Below is a small trained network, with its code and all its weights. Each question gives an input and a target symbol and asks what happens when units are switched off, that is, made to give their printed mean instead of their output.

import numpy as np


def w(rows, s, z=0):
    codes = np.array(rows[::2]) - 128.0
    scale = np.full(codes.shape[1], s)
    scale[-1] = z or s
    return codes * scale


def f(y):
    return np.maximum(y, 0)


def softmax(a):
    e = np.exp(a - a.max(-1, keepdims=True))
    return e / e.sum(-1, keepdims=True)


def log_softmax(a):
    a = a - a.max(-1, keepdims=True)
    return a - np.log(np.exp(a).sum(-1, keepdims=True))


def net(x, mask):
    ids = ['ΓΛΞΠΣΨαβεζηθμτω'.index(c) for c in x.split()]
    T = len(ids)
    res = E[ids] + P[:T]
    q, k, v = (res @ M[0].T for M in (Q, K, V))
    z = softmax(np.where(np.tri(T) > 0, q @ k.T / 2**0.5, -1e9)) @ v
    res = res + np.where(mask[0], z, O[0][:, -1]) @ O[0][:, :-1]
    y = f(res @ A[0][:, :-1].T + A[0][:, -1])
    res = res + np.where(mask[1:17], y, B[0][:, -1]) @ B[0][:, :-1]
    return log_softmax(res[-1] @ U[:, :-1].T + U[:, -1])


Q, K, V, O, A, B = {}, {}, {}, {}, {}, {}
E = w([
[181,79,89,117,116],'Γ',
[46,184,213,207,98],'Λ',
[146,140,205,195,44],'Ξ',
[179,96,104,132,109],'Π',
[196,126,33,141,78],'Σ',
[57,211,91,70,145],'Ψ',
[220,88,89,59,60],'α',
[157,145,62,76,21],'β',
[136,67,169,139,140],'ε',
[52,151,21,63,172],'ζ',
[30,142,113,50,192],'η',
[145,111,201,58,33],'θ',
[33,149,113,38,162],'μ',
[217,11,207,71,168],'τ',
[82,66,56,228,202],'ω',
],0.012)
P = w([
[208,255,143,131,224],'0',
[145,166,153,112,144],'1',
[135,142,150,85,131],'2',
[125,115,150,95,113],'3',
[117,95,146,98,100],'4',
[105,75,150,101,89],'5',
[98,66,149,98,83],'6',
[96,57,151,111,78],'7',
],0.0097)
Q[0] = w([
[129,80,197,225,89],'h0',
[170,54,121,192,11],'h0',
],0.012)
K[0] = w([
[73,96,119,158,49],'h0',
[38,8,139,109,98],'h0',
],0.012)
V[0] = w([
[194,165,239,64,43],'h0',
[156,213,2,132,25],'h0',
],0.0097)
O[0] = w([
[136,101,255,161,78,254],'h0',
[90,55,60,187,74,108],'h0',
],0.013,0.0054)
A[0] = w([
[185,83,47,109,146,101],'n0',
[155,77,166,209,96,23],'n1',
[209,89,187,83,40,130],'n2',
[211,109,69,102,142,136],'n3',
[145,199,133,201,229,117],'n4',
[155,163,164,55,140,226],'n5',
[187,76,46,56,71,123],'n6',
[132,136,180,130,86,184],'n7',
[143,2,102,213,61,101],'n8',
[62,154,59,150,239,187],'n9',
[51,99,96,184,119,254],'n10',
[135,63,135,197,46,70],'n11',
[102,171,63,82,55,121],'n12',
[191,100,145,126,91,77],'n13',
[164,137,100,199,185,177],'n14',
[1,140,69,48,147,185],'n15',
],0.0087,0.0056)
B[0] = w([
[23,188,170,21,75,148],'n0',
[157,151,129,12,79,175],'n1',
[118,160,102,203,248,251],'n2',
[49,49,108,17,51,148],'n3',
[81,78,194,218,81,144],'n4',
[137,110,122,57,87,198],'n5',
[20,113,90,144,175,162],'n6',
[88,133,139,121,167,215],'n7',
[152,203,57,163,82,183],'n8',
[183,153,116,179,129,166],'n9',
[114,110,150,201,101,168],'n10',
[125,251,82,94,94,186],'n11',
[141,66,139,173,255,149],'n12',
[165,179,78,101,173,167],'n13',
[192,65,188,152,54,141],'n14',
[229,98,128,123,130,175],'n15',
],0.0067,0.015)
U = w([
[213,120,135,95,99,137],'Γ',
[2,120,191,168,119,141],'Λ',
[151,203,166,102,124,102],'Ξ',
[95,133,155,153,91,104],'Π',
[75,172,97,203,176,13],'Σ',
[140,88,169,140,147,253],'Ψ',
[103,117,138,32,90,190],'α',
[76,134,105,150,219,162],'β',
[100,115,133,100,139,174],'ε',
[119,139,124,106,52,96],'ζ',
[242,128,146,100,191,54],'η',
[177,185,54,109,181,21],'θ',
[191,111,168,46,10,148],'μ',
[41,143,136,121,138,97],'τ',
[207,80,147,222,129,205],'ω',
],0.0089,0.0049)

Each question gives the input, a string of symbols that net reads in full, and the target symbol t.
The units are the heads (2 rows each of Q, K, V and O) and the neurons (one row each of A and B). Each row of codes is followed by its name. A weight is (code - 128) times the scale printed after its matrix; where a second scale follows, it is the last column's (O, A, B and U).
mask holds one flag per unit, heads first, then neurons. A switched-off unit (its flag False) gives its mean, the last column of its rows in O or B, instead of its output. The means were averaged over made-up inputs and are rounded, as every weight is.
A unit's drop is (log p(t) with every unit on - log p(t) with that unit switched off) / (log p(t) with every unit on - log p(t) with every unit switched off).
The circuit of an input: a set's keep is (log p(t) with only the set's units on - log p(t) with every unit switched off) / (log p(t) with every unit on - log p(t) with every unit switched off). Starting from the 12 units with the biggest drops (on a tie, the unit counted first), units are removed one at a time, each time the one whose removal leaves the highest keep (on an exact tie, the one counted first), for as long as the keep stays at least 0.8.
circuit, biggest first: the units of the circuit, biggest drop first
top k neurons: the k neurons with the biggest drops, biggest first
drop of u: that unit's drop, to one decimal
input β ζ τ ε ζ, target ζ: circuit, biggest first : (h0, n2, n8)
input Ξ Γ η, target Λ: circuit, biggest first : (h0, n15)
input β θ Ξ β μ, target ζ: circuit, biggest first : (h0, n8, n2)
input Ξ Ξ Γ ζ α θ Ψ Π, target Ξ: top 3 neurons : (n11, n1, n2)
input ε θ θ Ξ Γ Λ τ Σ, target η: circuit, biggest first : (h0, n2)
input α Ψ β ω Σ, target α: top 3 neurons : (n3, n0, n2)
input Σ η ζ η, target Σ: circuit, biggest first : (h0, n8)
input η τ Π, target η: circuit, biggest first : (h0, n0)
input τ ζ Ξ τ, target η: circuit, biggest first : (h0, n2, n13)
input Ψ μ ω μ Ψ Γ Γ μ, target ω: top 2 neurons : (n15, n10)
input ζ τ Λ Π ζ Ξ Ξ μ, target β: top 2 neurons : (n6, n12)
input Ψ Γ η, target ω: drop of n10 : 0.1
input μ Π τ Γ, target η: drop of n6 : 0.2
input α Ψ θ, target Ξ: drop of n11 : 0.3
input η μ ε η ε η, target η: drop of n6 : 0.0
